Below is a small trained network, with its code and all its weights. Each question gives an input and a class and asks what happens when units are switched off, that is, made to give their printed mean instead of their output.

import numpy as np


def w(rows, s, z=0):
    codes = np.array(rows[::2]) - 128.0
    scale = np.full(codes.shape[1], s)
    scale[-1] = z or s
    return codes * scale


def f(y):
    return np.maximum(y, 0)


def log_softmax(a):
    a = a - a.max(-1, keepdims=True)
    return a - np.log(np.exp(a).sum(-1, keepdims=True))


def net(x, mask):
    res = np.array(x, float).reshape(1, 6) / 4 @ E
    y = f(res @ A[0][:, :-1].T + A[0][:, -1])
    res = res + np.where(mask, y, B[0][:, -1]) @ B[0][:, :-1]
    return log_softmax(res[-1] @ U[:, :-1].T + U[:, -1])


A, B = {}, {}
E = w([
[204,141,83,152,206,179,103],'x0',
[73,197,89,207,127,147,178],'x1',
[196,133,133,160,25,188,136],'x2',
[167,155,167,56,151,134,249],'x3',
[129,130,124,126,126,125,128],'x4',
[73,69,90,56,124,215,153],'x5',
],0.011)
A[0] = w([
[72,124,161,118,44,65,153,25],'N0',
[156,114,147,127,149,128,186,77],'N1',
[66,126,113,133,201,105,78,50],'N2',
[61,139,116,96,203,77,129,59],'N3',
[213,113,98,168,111,194,136,121],'N4',
[128,178,169,75,133,145,222,79],'N5',
[88,72,73,188,110,118,46,66],'N6',
[192,156,174,160,129,45,116,52],'N7',
[149,121,104,142,138,109,144,38],'N8',
[189,53,157,63,116,110,40,75],'N9',
[86,119,119,121,189,93,131,73],'N10',
[129,84,117,138,111,121,43,86],'N11',
[182,131,158,136,43,189,123,44],'N12',
[175,197,147,137,150,94,105,31],'N13',
[179,125,68,129,194,190,119,60],'N14',
[84,180,72,148,113,160,153,56],'N15',
[170,157,138,148,81,2,114,1],'N16',
[135,125,181,110,191,122,215,49],'N17',
[70,108,178,126,54,77,152,25],'N18',
[48,117,120,92,80,103,141,45],'N19',
[168,158,134,76,141,119,180,49],'N20',
[88,71,146,82,114,176,113,42],'N21',
[115,61,100,121,151,207,139,65],'N22',
[181,122,131,162,6,180,144,67],'N23',
[226,172,97,147,213,160,94,45],'N24',
[221,45,198,87,138,111,85,75],'N25',
[75,115,193,130,60,93,142,103],'N26',
[60,103,71,60,99,246,136,104],'N27',
[154,154,138,88,120,107,186,38],'N28',
[95,124,127,211,123,121,174,42],'N29',
[97,99,165,73,215,101,100,64],'N30',
[180,98,178,75,142,115,139,27],'N31',
[178,120,110,137,1,187,117,66],'N32',
[96,136,92,83,171,84,106,83],'N33',
[178,170,163,175,123,31,129,29],'N34',
[69,82,64,80,140,147,137,3],'N35',
[190,170,178,88,132,141,211,67],'N36',
[191,85,82,155,181,149,123,76],'N37',
[131,175,65,181,173,166,168,48],'N38',
[113,107,110,138,190,129,131,129],'N39',
[109,110,77,156,72,136,44,32],'N40',
[51,238,95,199,142,178,196,52],'N41',
[59,139,98,161,111,125,47,16],'N42',
[88,92,59,79,112,195,142,60],'N43',
],0.011,0.0025)
B[0] = w([
[104,147,101,72,154,196,46,210],'N0',
[122,94,129,166,118,175,131,175],'N1',
[84,107,177,152,178,83,154,203],'N2',
[96,114,164,133,181,55,141,213],'N3',
[86,130,166,103,190,103,112,206],'N4',
[108,99,131,196,117,163,129,232],'N5',
[121,81,137,190,104,220,179,229],'N6',
[215,139,148,145,94,97,133,210],'N7',
[132,129,126,126,130,129,121,137],'N8',
[101,115,28,79,83,88,155,227],'N9',
[76,127,186,123,149,68,145,186],'N10',
[101,73,101,207,94,187,171,197],'N11',
[63,152,173,109,173,36,154,205],'N12',
[203,145,139,134,113,121,109,183],'N13',
[112,194,114,80,168,204,46,199],'N14',
[110,100,62,82,72,64,132,183],'N15',
[203,143,142,141,121,127,130,209],'N16',
[115,87,138,172,132,183,156,213],'N17',
[118,134,116,67,153,212,35,207],'N18',
[144,188,120,102,153,173,108,199],'N19',
[112,74,123,182,121,198,147,195],'N20',
[183,140,127,124,111,101,123,197],'N21',
[211,153,132,133,122,122,139,193],'N22',
[46,151,195,120,188,62,162,228],'N23',
[136,145,116,86,161,188,68,220],'N24',
[96,123,44,78,82,78,127,230],'N25',
[134,162,138,42,171,206,31,207],'N26',
[254,160,158,174,109,88,109,252],'N27',
[110,85,122,161,130,183,131,187],'N28',
[131,131,83,87,63,101,134,176],'N29',
[103,139,147,92,148,73,157,216],'N30',
[101,122,80,120,72,116,155,194],'N31',
[69,142,197,126,187,43,160,226],'N32',
[97,149,156,119,148,98,161,186],'N33',
[205,165,162,184,110,87,133,213],'N34',
[183,161,156,147,123,118,145,197],'N35',
[92,51,133,179,130,199,153,230],'N36',
[96,158,104,93,154,184,88,184],'N37',
[98,135,97,81,78,136,114,191],'N38',
[115,144,168,108,180,107,115,171],'N39',
[112,26,154,180,133,195,151,209],'N40',
[98,130,59,76,65,68,142,236],'N41',
[121,83,127,148,117,181,155,210],'N42',
[228,161,139,152,105,107,140,212],'N43',
],0.009,0.012)
U = w([
[71,140,205,125,213,67,162,250],'0',
[111,57,135,194,114,206,169,23],'1',
[129,179,127,68,176,197,17,249],'2',
[254,171,166,157,97,99,130,14],'3',
[94,116,27,78,40,78,155,82],'4',
],0.012,0.00023)

Each question gives the input, the list of numbers given to net, and the class t.
The units are the neurons (one row each of A and B). Each row of codes is followed by its name. A weight is (code - 128) times the scale printed after its matrix; where a second scale follows, it is the last column's (A, B and U).
mask holds one flag per neuron, in row order. A switched-off neuron (its flag False) gives its mean, the last column of its row in B, instead of its output. The means were averaged over made-up inputs and are rounded, as every weight is.
A unit's drop is (log p(t) with every unit on - log p(t) with that unit switched off) / (log p(t) with every unit on - log p(t) with every unit switched off).
The circuit of an input: a set's keep is (log p(t) with only the set's units on - log p(t) with every unit switched off) / (log p(t) with every unit on - log p(t) with every unit switched off). Starting from the 12 units with the biggest drops (on a tie, the unit counted first), units are removed one at a time, each time the one whose removal leaves the highest keep (on an exact tie, the one counted first), for as long as the keep stays at least 0.8.
circuit, biggest first: the units of the circuit, biggest drop first
most important unit: the unit with the biggest drop
k most important neurons: the k neurons with the biggest drops, biggest first
drop of u: that unit's drop, to one decimal
input [-1,-6,-2,-3,0,-6], class 3: 4 most important neurons -> N34, N16, N7, N41
input [5,-2,4,-2,-4,-3], class 2: circuit, biggest first -> N24
input [0,7,3,-6,-6,2], class 4: 3 most important neurons -> N41, N15, N29
input [-7,-7,-2,2,-3,-5], class 2: 4 most important neurons -> N26, N18, N0, N41
input [5,-5,6,1,8,7], class 3: 3 most important neurons -> N27, N43, N22
input [-6,1,5,-6,3,8], class 3: 2 most important neurons -> N27, N43
input [-6,7,-2,6,-4,3], class 4: 2 most important neurons -> N41, N15
input [-8,-8,-2,7,6,5], class 2: 2 most important neurons -> N26, N18
input [7,-5,6,7,-3,8], class 3: 3 most important neurons -> N27, N43, N22
input [1,-8,8,-2,-6,3], class 0: 4 most important neurons -> N32, N23, N12, N4
input [7,-8,0,5,-8,-6], class 4: 3 most important neurons -> N25, N9, N31
input [-7,4,-3,4,0,8], class 3: 3 most important neurons -> N27, N43, N35
input [6,5,0,2,7,8], class 3: 2 most important neurons -> N27, N43
input [-5,7,3,-5,-8,4], class 4: most important unit -> N41
input [-2,-5,-1,-6,2,1], class 1: 2 most important neurons -> N6, N40
input [3,-8,1,7,-2,7], class 4: 4 most important neurons -> N25, N9, N31, N6
input [-8,5,7,6,6,2], class 2: drop of N0 -> 0.8
input [5,-4,4,6,7,-1], class 1: drop of N36 -> 0.5
input [-1,7,-6,8,-6,2], class 1: drop of N17 -> 0.2
input [0,5,-4,4,4,3], class 4: circuit, biggest first -> N41
input [-2,-3,-4,8,3,2], class 1: drop of N24 -> 0.0
